[-204 -147 -219 -452  -90  249  -72  138 -145 -370  -32  220  104  218
  188 -407 -412   54 -191 -389  447  216 -368  234   44   95 -226   56
  217 -144  -83 -360 -209  300  167   38  175 -686  150  -35 -239]
5
[-231  158   40 -203  -67 -206 -200  325   48 -108 -494  -94 -133 -206
 -123 -324  285  170 -235 -121 -238  191  458  -90  -66  298 -208  114
  161  236 -297  101 -120   73  157  -59  241 -166 -527 -381 -153]
4
[-191 -284  428 -236   36  207   88 -355 -138 -327 -171 -224   55   33
  -61  394 -378 -240  105  -89 -246 -295 -250 -613 -159   13  -87  306
  155    1   27  -23 -127  259   33  663 -194  300 -287  278  402]
6
[-158 -501  292 -178  -87   45 -139 -247 -261 -534 -206  -42   18 -262
 -192  421 -507 -221  248 -222 -451 -264 -176 -462 -307 -197  -71  376
  -73  138   79 -116  135  204  129  561  -25  101 -199  275  322]
7
[  83 -352  298 -264 -121   73  224   11 -276 -337 -100 -147   21   21
 -285  350 -577 -529  230 -205 -305 -274  -81 -283 -257   92    9  406
   39 -190  -76  -76  -81  289  -28  542 -129  -78  -99  188  426]
5
[-303 -116 -104 -462  -18  -40  -30   -3 -175 -398  -83  398  263 -129
  183 -277 -527 -101 -195 -620  647  113  -58   62   71  204 -257   80
  392    9   20 -637 -114  247   61 -275   77 -523  358    1  135]
7
[-122 -498  499  -80   44  126   89 -340 -125 -186 -160  -86  272  131
 -162  298 -456 -338  157 -283 -344 -239   34 -504 -270   18   38  386
  293  -61 -112 -101   61  222  -29  590  -86   68 -163  343  430]
6
[-239 -145  -47 -432  213  161  -21   66 -103 -564 -144  271  111   41
  178  -52 -332  102   58 -392  566  161 -418 -224  141  128 -312   39
  368  252   31 -465  -91  228  165   -8   73 -489   -5 -155   42]
0
[ 144 -538  295 -257   32  -45   51 -348 -543 -413 -232  214   88  -32
 -302   96 -635 -412   47 -354 -124 -355  148 -165 -318  143  -49  538
  127  -54   -4  -65  -14  313  -77  362  -51  -38   84  232  578]
4
[  99  -58 -144  -64 -308    7  -80  400 -207   23 -195  333  209 -152
  229 -324  167  204  146 -260  301  193  195  121  234   73  207  223
  218   56 -168 -413  367  605  183 -208   82 -240 -268   11 -236]
6
[  67 -393  379 -353  -68  -37  269 -399 -377 -316  -79  127  180  -37
 -188  299 -493 -476   85 -370  -75 -208   59 -518 -165  -34  -96  410
   70  137   22 -223   -1  471   -5  184 -121   67   51  178  514]
0
[  30 -287  423 -346  -93   36  246  148  -75 -165 -255  132   83  390
   49  132 -498 -424  -75 -182 -178 -125 -181 -647 -234    1 -159  548
  192  113   -6  -54  -94   86 -207  279  -38 -169   -8  275  437]
2
[  36  199 -297 -171  -54   59 -104  427   86 -155   43  176 -149   91
    4 -110 -186   74  295 -228  522  465 -220  346  207  281 -390 -103
   49 -286 -112 -359 -151 -141   78 -444  244 -222  -94 -196  -69]
3
[-194  -50 -252 -339   63  158 -141 -134   44 -326  115  382  -18    3
  184 -252 -246   15   72 -418  756  167 -299  257   79   73 -463 -177
  370 -165   29 -517 -191  151   84 -310   97 -432  106 -179  266]
2
[-104  -13  -64  -21 -200 -116    3  -19 -298   21   11   72   41 -503
   63  -75  204   -6  298 -280   93  253  425  -46  433   66  -26   85
  248  123 -262 -253  626  628  164 -298  168  -95 -428  252    7]
5
[-326   71  -50 -419    5  129 -143  318  137 -311  -78  327  288  396
  515 -134 -257  -24  -39 -379  436  283 -318  -72  242  270 -310  -15
  443    0   68 -571 -152  223   11 -398  166 -529  -78  -96  -95]
7
[-295  -56   33 -460   72  197 -210  195   29 -346 -186  319  301  384
  441 -217 -580  -10 -159 -343  519   28 -418   -7  136  209 -197   80
  541   78  105 -596  -77  215  -65  -44  142 -538 -275  -47  123]
0
[-303  169   64 -475  -54 -246  -59  233  -31 -285 -246 -125   42 -290
  -64 -213  218  -59 -250 -266  -96  283  463 -297  185  314 -284   59
  273  488 -141 -179 -178  432  189 -227  148 -363 -543 -529  -80]
1
[  22 -100 -199   66 -239    7  -55  155 -204 -184 -118  149  114 -345
   42  -88  259  229  353 -122   42   19  394   35  176  -36 -118  -10
  166  -56 -428 -207  698  347  189 -206   28  -90 -271  162   36]
7
[-119  -11 -182 -422   63  117   10  429  210 -520    0  424  144  303
  190 -126 -352   32   88 -303  573  132 -388  200  113   78 -280  127
  106  -83   -4 -470 -234   26  178  -54   80 -394  -75  -87  133]
7
[-212  205 -124 -377   97  132 -180  183  122 -393 -244  437  330  197
  481 -222 -220  347   88 -464  711  149 -484  -54   68  215 -205   10
  438  313   68 -899 -136  230  208   56   88 -466 -140 -368 -190]
5
[ -60 -430  315 -191  122  271  300 -504 -204 -343 -149 -149  259 -112
 -228  313 -515 -263   36 -318 -283 -278 -155 -490 -206  -15 -187  313
  263 -145  -43 -263    7  225  -50  669 -260 -103  194  213  369]
1
[ 177   -5 -134   86  -54  -36  -38  288 -302 -100 -193   42  127 -206
    0 -122  227  170  359 -297  143  145  230  111  351   56   82  161
  144   11 -249 -306  537  644  274 -369  116 -360 -499  299  -37]
3
[ 144 -313  330 -291  129   39  213 -480 -318 -292 -417  228   48  111
 -264  152 -525 -436  132 -160  -65 -321 -107 -373 -426 -110 -105  294
  -17  -59   81   21 -305    7 -115  456  -52  180  183   97  312]
4
[ 242 -108  -63  -73 -377   19 -164  492  -86 -206 -379  250  201 -114
    7 -156    3  108  252  -99  -45  -16  156   28  117  -28  235  158
   24 -169 -190 -207  430  469  207  -83   36  -64 -366  250 -125]
6
[ 146 -250  424 -230   43  -79  152 -131 -335 -116 -286  258  149  212
  -70  181 -405 -434  152 -118 -392 -187 -349 -388 -184    9  105  499
 -225  129  312 -101   27  299 -123  219   54  -58  -31  443  175]
1
[-386  121   12 -153 -199 -214 -194  365  -55 -111 -214 -169 -138 -369
  -14 -290  287  -38 -123 -263 -122  288  656  -16  147  353 -291   94
  278  281 -360   28   81  297  134 -388  348 -253 -634 -387  -44]
3
[-361  163   16 -178  -89 -255 -186  140  -87 -149 -280  -70  -34 -303
   22 -270  261  -16 -110 -212 -177  155  462   -2  149  228 -174   77
  246  358 -188   53  -11   95   91  -36  341 -135 -390 -343 -200]
7
[ 119   66 -280   84 -610   85 -245  231 -195  -96 -223   20  122    3
  141 -248  237  276  465  -88  -64  -75  131  271   71 -162   -2  -86
  -40 -247 -373  -67  446  207  286  105   78  240 -112  222 -164]
7
[-400  165   10 -226  -91 -171 -109  268  -61 -193 -384  -75   97 -239
  229 -236  357  120  -70 -297  -88  318  395 -206  148  243 -312   61
  406  492 -262 -176   18  239  186 -194  208 -301 -508 -467 -151]
2
[-185    2   21 -261  386  141   42 -171   -5 -293  -22  292  125  181
   -2 -169 -134  252 -112 -376  624  255 -150 -240  335  188 -303  -52
  390   69 -136 -399 -118  127   27 -182  113 -419  258 -154 -127]
1
[-107 -188  468 -338  312   89  203 -185 -241 -250  -43 -194  146  -11
 -226  344 -472 -459   59 -220 -189  -78 -162 -657 -103  133   40  390
   96   38  172 -217 -103  312  -72  519 -191 -216 -178  139  288]
1
[  78 -309  203 -344 -205  172  122 -214 -318 -481  -73  -52   95  -29
 -284  216 -613 -439  136 -164  -49 -381 -140 -302 -115  -61   19  313
   59 -103  -40  -38 -205  241   14  829 -218  235  113   51  487]
7
[ 112  -42 -169   92 -306   11  -82  464  -17 -140 -170   48  -21 -186
    2 -127  267  230  378 -131   -2   78  213  214  180 -109  171  136
  -17 -175 -277  -98  432  502  321 -193   31 -276 -357  219 -130]
3
[-293 -128 -202  -28 -222 -110 -162   68 -148 -171  -34   97  145 -618
  260   46  142  126  234 -299  181    2  140 -125  435  -97   29  -53
  170  443  -99 -439  616  594  177 -156  173  -34 -362   88  -76]
7
[-125 -133 -354  110 -336  -38 -156  114 -261  -76 -319  141   36 -719
   65 -254  186  317  181 -307  211   85  387  342  239  -55  104  -18
   66  -72 -406 -339  493  548  198 -229  155 -178 -144   89 -235]
3
[-300   74  -81 -489   54  313   38  -57  113 -540  154  160  285  194
  380  -95 -300   -3  262 -300  309  254 -524  -18  146    3 -402  -72
  124  113  337 -655 -122  362  248 -179  116 -406  -10   20  -57]
4
[-234   73  -45 -545   64  106    9  142 -128 -264 -250   90  268  200
  340 -320 -418  133 -216 -577  527  257 -279 -258  188  391 -322  197
  705  164 -109 -587  -63  234   35   67   52 -488 -112  -95   17]
4
[-254   21  -80 -295 -210 -171 -251  450 -125 -152 -312 -177 -163 -272
  -29 -422  243   48 -298 -290 -249  295  527  -71   50  317 -271  105
  318  213 -355  -19    5  300  122 -174  243 -428 -569 -579  -55]
5
[-351   90 -120 -128 -257  -86 -242  364 -135 -271 -150 -162 -146 -394
  -38 -265  307  108   71  -88 -256  358  524  174   95  311 -256   34
  277  207 -341  138   -1  167  196 -160  270  -88 -452 -433 -174]
7
[-118  131 -227 -460 -107 -205 -117  353  -99 -357 -330  512   69 -152
   84 -337 -362  151  -33 -581  782  201   62  100   95  221 -203   51
  321  170 -151 -718 -241  289   67 -404  125 -395   47 -382  -37]
1
[-381   69   62  -76 -110 -197 -208  378   -1  -46 -160 -203  -70 -499
  -99 -175  191 -124 -172 -183 -238  317  605   -4  171  322 -111   63
  183  253 -245   31   73  209   81 -313  320 -246 -613 -345  -95]
3
[  59  -31 -179  -78 -285   31 -128  320 -224 -211 -211  207   70 -147
   88 -308  167  298  294 -258   97  105  115  251  270   -9  276  177
  128   37 -361 -213  364  545  164   73  224 -301 -175  -37 -298]
0
[-504   99   65 -189  -22 -192 -220  282 -200 -136 -511  -92 -105 -389
   82 -294  241  169 -257 -299 -163  221  462  -60   42  307 -181   95
  340  294 -306  -51 -155  152   52 -169  267 -367 -361 -381 -242]
0
[   1  -22   44 -147  -83 -102 -188  279 -247 -273 -214  175  194 -275
   87   20  -11   40  105 -295   -1  141  172 -148  366  191  128  294
  132  125 -176 -357  597  573  148 -172  156 -337 -549  111  -41]
1
[-103  172 -140 -431   75   -4  206  293   53 -371 -149  447  266   46
  138 -192 -148  196  143 -496  740  254  -98   57  203  365 -427   49
  544  177 -111 -869 -179  248  150 -389   53 -501   15 -413  -10]
7
[ 189 -314  392 -388   66   20  237 -224 -351 -412 -327  165   44   39
 -368  287 -561 -500  121 -170  -14 -270 -121 -439 -306   36 -118  423
  -43  -69  119  -80 -384  195    7  387 -218  118   85  191  560]
1
[-276   89   76 -171   18  -72 -145  140 -168  -90 -401 -165  -14 -119
   58 -255  316  178 -303 -153 -180  260  395  -93  139  354 -304   86
  409  266 -307   67  -30  110  148 -193  216 -222 -558 -415 -115]
4
[ -91 -265  283  -83  -61   58   21  -67  -88 -354 -316 -181   51 -120
 -237  544 -554 -394  313   21 -554 -331 -361 -535 -228 -109  -10  197
 -130  -30  134   79   14   43   21  734 -204  264 -192  446  295]
7
[  27    3 -392  185 -305  -17 -278  426 -263  -48 -329   -3   11 -455
   91 -315  301  425  421 -218 -115  111  115  513   80  103  234   58
  128  -77 -390 -275  455  387  154  114  178 -333 -260    3 -301]
2
[-153 -124  -30 -382  -90  -88 -198  437 -230 -358 -173  214   62   -3
 -146 -397 -357   14    4 -381  177  276   70   56 -222  210 -191  129
  -14  -87  -10 -343 -111  218  183 -331   64 -507  113   42   13]
2
[-185 -420  447 -285  168  249  256 -482 -293 -499   -1 -113  290  -46
   -4  483 -568 -327  371 -314 -171 -346 -402 -429 -193  -10  100  443
  273  216   76 -342   21  441   13  820 -143   19 -170  208  471]
0
[  67 -407  309  -63   53  117  280 -448 -329 -296 -350  -89   99  -13
 -142  320 -385 -122  338 -300 -272 -342 -207 -324 -356 -201  -72  451
   80  -87  -81 -171   75   75   46  629 -136  -48   99  345  305]
3
[-424  120  -12 -264 -184 -187 -263  304  -89 -194 -343 -227 -122 -356
   34 -266  210   36  -88 -260 -195  263  439  -99  142  232 -215   15
  333  290 -276   11  -18  251  126 -147  275 -196 -571 -366 -128]
1
[ -12   11 -262  181 -245   22 -142  260 -450  -17 -278  -24   93 -384
  140 -274  263  549  327 -263  107   94  287  421  298   40  112  107
  187  -39 -414 -372  599  392  260 -154  151 -181 -264  232 -201]
4
[-306 -109  103 -307 -154 -258 -204  371  -30 -121 -283  -76 -149 -315
  -30 -248  205  -43 -338 -212 -270  313  536 -221   -8  327 -232  259
  316  351 -214   82   -7  307  124 -288  252 -272 -714 -335    0]
6
[-525 -129 -134 -602  217  323  114 -531  -20 -635   93  -64  196   73
  280 -131 -372  135 -187 -472  535   21 -480 -226  252 -140 -509 -131
  357   72   -1 -458 -195  396  218  182    1 -481  158  205   16]
1
[ 123 -402  361 -461  136   49  396 -305 -174 -450 -169  230  145    1
 -127  344 -592 -458  -94 -227  -77 -301 -318 -587 -190   33  -56  475
  123  174  230 -223 -188  401 -138  368 -226 -199  203  126  462]
0
[-178  -85 -194  -38 -275   87 -142   -6  -94 -206 -102   68  259 -206
  464 -160  208  265  302 -274   95  -41 -106   67  378 -354   72   11
   70  204  -12 -432  655  516  275  -86  241 -113 -213  348 -140]
7
[ -52   52 -180    4 -292   16  -59  502 -387 -203 -357  209  157 -392
  125 -248  227  390  489 -175  135  -10   76  350  199  -56  223   66
   46  150 -342 -462  389  396  240    2  133 -228 -289  -99 -315]
2
[-401 -137  -60 -435  170  134  -44 -120  -92 -475 -122  258  216    9
  318  -81 -454   28 -131 -466  549   98 -314  -54  250  142 -307   25
  565   45  101 -502 -150  164   30  -73   74 -459  139  -23  -65]
7
[-206 -494  307 -134   56  210  175 -370  -41 -569   19  -88  287 -124
  -62  527 -494 -218  197 -236 -274 -333 -266 -323  -27 -206  138  330
  147  186  -80 -180  209  464  130  597  -59  -83 -226  292  303]
1
[-294   59  -48 -551  -50   39 -214  -78  235 -325   12  330   13  187
  212  -60 -451 -147  -45 -289  516  190 -292 -244    8  -13 -384  -87
   50   -9  277 -481 -296  301   89 -142  -14 -218 -126 -145  131]
0
[  18    6 -260 -618  198   19   56  119 -233 -576 -142  430   -8 -134
  -87 -188 -389  111  155 -416  773  149 -348  116  370  169 -331    8
  271  111  186 -673 -281  426  191 -151   23 -525  -91 -273  -69]
4
[-129  196  -89 -574  -99  -62  -76    6  209 -498   41  536   78  146
  339 -100 -326  -74   71 -375  743  212 -206 -186  242    3 -522  -89
  215  238  311 -556 -214   99  172 -511   98 -168  132 -200  172]
4
[  54  -82 -281  -25 -145   46  -54  152 -309 -324 -369   68  125 -316
   10 -288   92  155  194 -173   78   75  269   91  262    4  -10   76
  155 -118 -296  -99  462  508  271   98    4 -366 -191  314  -80]
6
[-154  -87 -299 -275  -63  350  -64 -128 -326 -375   22  -86   -7  155
   80 -478 -230  369   36 -422  384  126 -251  420  -17   29 -295  108
  249 -387 -303 -288  -34    2  162  317  165 -338  336  -80 -144]
7
[-225  -72  -52 -362  179  -94  -75  278 -270 -365 -198  139   75 -103
   25 -298 -326  186 -100 -559  661  207   44    1  135  394 -112  178
  567  208 -144 -564  -91  266  131 -164   93 -599  -84 -288   69]
6
[-320   15  -43 -291 -117 -159 -150   90  -43 -250 -252  -92   26 -213
   11 -249  209  -25 -322 -314   -9  152  561   70  186  227 -336   37
  378  137 -290  -35  -52  307  214 -229  188 -403 -496 -429  -37]
1
[-195 -365  194   63  281  159  206 -283  -13 -291  -22  -40   91 -219
  -24  540 -282 -126  144 -153 -227 -174 -294 -240  -35 -190  -63  383
  -63   21  131 -247   99   83   68  515 -107 -139  -84  295  252]
7
[-479  199   92 -332 -177 -251 -181  415    5 -110 -307  -49   36 -425
  157 -178  247 -152 -201 -242  -14  293  497 -264  294  359 -214   68
  382  576 -130 -178  -22  446  133 -292  237 -177 -811 -534  -33]
1
[ -33 -350  437 -110   67  217  150  -23   -7 -215 -253  -49   91   70
 -456  292 -541 -306  203 -103 -302 -154  -72 -589 -249  -58    9  394
 -159 -230 -166  -58  -40  218  -13  652 -139  139 -251  372  328]
3
[-136 -207  288 -381  -32  192  113 -285   44 -489  -89  237  317  137
   83  369 -626 -409  236 -119 -115 -368 -517 -303 -113 -253   14  218
 -154 -162  333 -291 -188  258   46  655 -297   78  -27  327  270]
2
[ -39  -42 -242  -60 -313   16 -169  217  -53 -132 -241  184  111 -270
  264 -279  210  222  165 -152   39   87   81   36  207 -228  151    0
 -141   36 -138 -149  432  458  178 -157  109   11 -200  108 -287]
3
[-155 -197  -99    2 -117 -131 -141  185    5 -144  -57  149   76 -505
   54  -37  172  220  249 -255   68  115  263   54  194 -136  183   50
  -21  204 -126 -404  495  623  236 -417   96 -166 -483   30    7]
3
[ -93 -124 -117   -7 -280   50 -163  389 -201    2 -264  311  174 -188
  316 -293  206   43   67 -245   87  171  287   16  181  104   31  124
  160   -2 -421 -210  554  508   80 -299  278 -226 -388  180 -106]
5
[  47 -306  184 -176   28 -105  122 -150 -314 -253 -269   37  -18 -358
 -527  173 -401 -197  181 -267 -135 -269  167 -167 -301   87  -16  332
 -121 -167    1 -213 -204  183   13  543 -249   66  164   62  254]
1
[-142 -302  345 -309   30  103  134 -557  -72 -426   29  -95  148  -34
  -45  467 -507 -375  224 -227 -131 -333 -277 -403 -229 -103  -42  396
  122  165  225 -298 -154  463   85  595 -166  190 -232  248  588]
7
